Here is a tiny trained network, its code and every weight. The questions are about switching its units off for an input and a target symbol, where a switched-off unit gives its printed mean instead of its output.

import numpy as np


def w(rows, s, z=0):
    codes = np.array(rows[::2]) - 128.0
    scale = np.full(codes.shape[1], s)
    scale[-1] = z or s
    return codes * scale


def f(y):
    return y / 2 * (1 + np.tanh(0.7978845608 * (y + 0.044715 * y**3)))


def softmax(a):
    e = np.exp(a - a.max(-1, keepdims=True))
    return e / e.sum(-1, keepdims=True)


def log_softmax(a):
    a = a - a.max(-1, keepdims=True)
    return a - np.log(np.exp(a).sum(-1, keepdims=True))


def net(x, mask):
    ids = ['αβγδζηθλτφψ'.index(c) for c in x.split()]
    T = len(ids)
    res = E[ids] + P[:T]
    q, k, v = (res @ M[0].T for M in (Q, K, V))
    z = softmax(np.where(np.tri(T) > 0, q @ k.T / 4**0.5, -1e9)) @ v
    res = res + np.where(mask[0], z, O[0][:, -1]) @ O[0][:, :-1]
    y = f(res @ A[0][:, :-1].T + A[0][:, -1])
    res = res + np.where(mask[1:9], y, B[0][:, -1]) @ B[0][:, :-1]
    return log_softmax(res[-1] @ U[:, :-1].T + U[:, -1])


Q, K, V, O, A, B = {}, {}, {}, {}, {}, {}
E = w([
[204,124,19,229,104,214],'α',
[146,136,23,218,178,206],'β',
[240,82,132,135,159,92],'γ',
[215,103,113,117,200,94],'δ',
[137,129,136,191,94,57],'ζ',
[140,139,45,137,202,175],'η',
[141,10,59,128,99,206],'θ',
[155,67,70,92,148,170],'λ',
[130,14,97,184,203,99],'τ',
[216,1,152,62,72,94],'φ',
[187,160,114,72,56,134],'ψ',
],0.011)
P = w([
[182,114,1,112,125,41],'0',
[161,117,70,100,134,97],'1',
[160,112,86,84,129,97],'2',
[172,118,143,90,140,164],'3',
[157,119,153,84,131,146],'4',
[169,118,178,84,135,206],'5',
[163,119,184,62,118,171],'6',
[178,138,203,104,128,214],'7',
],0.0094)
Q[0] = w([
[183,98,67,140,196,50],'H1',
[31,186,79,138,43,49],'H1',
[175,199,252,216,125,120],'H1',
[207,74,102,39,135,118],'H1',
],0.019)
K[0] = w([
[59,121,92,46,117,92],'H1',
[206,119,4,158,112,96],'H1',
[155,125,128,105,157,201],'H1',
[56,147,139,139,72,115],'H1',
],0.027)
V[0] = w([
[152,202,136,12,86,124],'H1',
[76,9,139,93,125,153],'H1',
[197,152,188,120,253,71],'H1',
[47,156,79,21,244,149],'H1',
],0.018)
O[0] = w([
[129,245,46,128,87,94,97],'H1',
[91,24,49,123,171,118,210],'H1',
[235,162,115,158,229,28,158],'H1',
[200,159,71,46,201,177,1],'H1',
],0.012,0.0046)
A[0] = w([
[38,117,124,73,150,120,75],'N1',
[201,173,236,34,127,254,129],'N2',
[214,121,44,56,151,158,112],'N3',
[54,194,187,213,200,128,89],'N4',
[45,164,60,180,190,202,116],'N5',
[85,89,125,39,168,223,101],'N6',
[210,213,172,113,134,199,2],'N7',
[91,140,171,59,239,136,85],'N8',
],0.008,0.0086)
B[0] = w([
[159,167,136,144,104,85,130],'N1',
[124,136,7,151,145,181,186],'N2',
[51,135,194,107,134,113,244],'N3',
[180,120,144,134,82,116,140],'N4',
[145,103,139,80,86,98,172],'N5',
[198,159,153,104,115,100,205],'N6',
[43,129,136,218,129,123,153],'N7',
[143,92,141,188,98,150,162],'N8',
],0.014,0.011)
U = w([
[179,98,155,133,92,141,172],'α',
[235,106,108,116,123,150,252],'β',
[254,126,125,125,130,94,62],'γ',
[199,137,147,132,140,90,161],'δ',
[217,113,161,143,95,107,78],'ζ',
[155,122,125,117,140,127,112],'η',
[234,93,130,89,94,116,5],'θ',
[175,118,149,59,121,119,245],'λ',
[210,72,157,120,143,127,13],'τ',
[170,75,91,121,107,67,114],'φ',
[207,159,107,102,87,102,123],'ψ',
],0.007,0.0027)

Each question gives the input, a string of symbols that net reads in full, and the target symbol t.
The units are the heads (4 rows each of Q, K, V and O) and the neurons (one row each of A and B). Each row of codes is followed by its name. A weight is (code - 128) times the scale printed after its matrix; where a second scale follows, it is the last column's (O, A, B and U).
mask holds one flag per unit, heads first, then neurons. A switched-off unit (its flag False) gives its mean, the last column of its rows in O or B, instead of its output. The means were averaged over made-up inputs and are rounded, as every weight is.
A unit's drop is (log p(t) with every unit on - log p(t) with that unit switched off) / (log p(t) with every unit on - log p(t) with every unit switched off).
The circuit of an input: a set's keep is (log p(t) with only the set's units on - log p(t) with every unit switched off) / (log p(t) with every unit on - log p(t) with every unit switched off). Starting from all 9 units, units are removed one at a time, each time the one whose removal leaves the highest keep (on an exact tie, the one counted first), for as long as the keep stays at least 0.8.
circuit, biggest first: the units of the circuit, biggest drop first
k most important neurons: the k neurons with the biggest drops, biggest first
drop of u: that unit's drop, to one decimal
input η α γ α ψ τ, target ψ: most important neuron => N3
input β λ ζ, target β: circuit, biggest first => H1, N2, N3
input β β α α, target β: circuit, biggest first => H1, N2, N3
input β α δ, target δ: circuit, biggest first => H1, N3
input β λ η, target λ: circuit, biggest first => N3, H1
input φ λ λ β, target λ: 2 most important neurons => N3, N5
input β α η, target η: circuit, biggest first => N3, H1, N7, N2
input λ ζ α α α φ α η, target φ: 2 most important neurons => N6, N5
input β φ α α η λ α, target λ: circuit, biggest first => H1, N3, N5
input φ α γ β α θ, target θ: circuit, biggest first => H1, N6, N5
input α ψ β β β β α δ, target δ: 2 most important neurons => N7, N3
input α τ λ η δ, target λ: drop of N6 => 0.0
input α β β η τ δ δ, target τ: drop of H1 => 0.9
input β β φ β β β, target β: drop of N7 => 0.1
input β λ α ψ λ, target ψ: circuit, biggest first => H1
input α φ α β, target φ: drop of N7 => 0.0
